Here is a tiny trained network, its code and every weight. The questions are about switching its units off for an input and a class, where a switched-off unit gives its printed mean instead of its output.

import numpy as np


def w(rows, s, z=0):
    codes = np.array(rows[::2]) - 128.0
    scale = np.full(codes.shape[1], s)
    scale[-1] = z or s
    return codes * scale


def f(y):
    return y / 2 * (1 + np.tanh(0.7978845608 * (y + 0.044715 * y**3)))


def log_softmax(a):
    a = a - a.max(-1, keepdims=True)
    return a - np.log(np.exp(a).sum(-1, keepdims=True))


def net(x, mask):
    res = np.array(x, float).reshape(1, 3) / 4 @ E
    y = f(res @ A[0][:, :-1].T + A[0][:, -1])
    res = res + np.where(mask, y, B[0][:, -1]) @ B[0][:, :-1]
    return log_softmax(res[-1] @ U[:, :-1].T + U[:, -1])


A, B = {}, {}
E = w([
[227,242,87],'x0',
[143,121,121],'x1',
[213,120,246],'x2',
],0.012)
A[0] = w([
[137,166,124,226],'n1',
[181,227,103,132],'n2',
[99,2,139,186],'n3',
[175,94,172,167],'n4',
[131,103,69,197],'n5',
[168,129,214,63],'n6',
[111,121,75,7],'n7',
[190,114,152,45],'n8',
],0.018,0.0017)
B[0] = w([
[129,73,187,166],'n1',
[248,97,207,251],'n2',
[234,4,143,240],'n3',
[31,187,110,183],'n4',
[87,243,64,172],'n5',
[56,204,2,205],'n6',
[70,186,55,170],'n7',
[120,158,128,174],'n8',
],0.0092,0.018)
U = w([
[175,57,236,254],'0',
[6,200,64,2],'1',
],0.011,0.00064)

Each question gives the input, the list of numbers given to net, and the class t.
The units are the neurons (one row each of A and B). Each row of codes is followed by its name. A weight is (code - 128) times the scale printed after its matrix; where a second scale follows, it is the last column's (A, B and U).
mask holds one flag per neuron, in row order. A switched-off neuron (its flag False) gives its mean, the last column of its row in B, instead of its output. The means were averaged over made-up inputs and are rounded, as every weight is.
A unit's drop is (log p(t) with every unit on - log p(t) with that unit switched off) / (log p(t) with every unit on - log p(t) with every unit switched off).
The circuit of an input: a set's keep is (log p(t) with only the set's units on - log p(t) with every unit switched off) / (log p(t) with every unit on - log p(t) with every unit switched off). Starting from all 8 units, units are removed one at a time, each time the one whose removal leaves the highest keep (on an exact tie, the one counted first), for as long as the keep stays at least 0.8.
units of the circuit, in order: the units of the circuit, biggest drop first
k most important neurons: the k neurons with the biggest drops, biggest first
drop when u is switched off: that unit's drop, to one decimal
input [-8,5,-6], class 0: units of the circuit, in order -> n3
input [-4,7,6], class 1: 3 most important neurons -> n6; n2; n4
input [-7,-4,-6], class 0: 2 most important neurons -> n3; n6
input [6,-6,-6], class 0: 3 most important neurons -> n2; n6; n4
input [6,1,-5], class 0: 2 most important neurons -> n2; n6
input [-8,7,-8], class 0: 2 most important neurons -> n3; n6
input [5,6,-5], class 0: 4 most important neurons -> n2; n6; n4; n1
input [5,-2,-4], class 0: 2 most important neurons -> n2; n6
input [3,-3,4], class 1: 3 most important neurons -> n3; n6; n4
input [4,4,5], class 1: 3 most important neurons -> n6; n3; n4
input [0,-2,7], class 1: drop when n3 is switched off -> 0.0
input [0,-4,3], class 1: drop when n2 is switched off -> 0.1
input [-3,-3,5], class 1: drop when n6 is switched off -> 0.3
input [-3,6,5], class 1: units of the circuit, in order -> n6
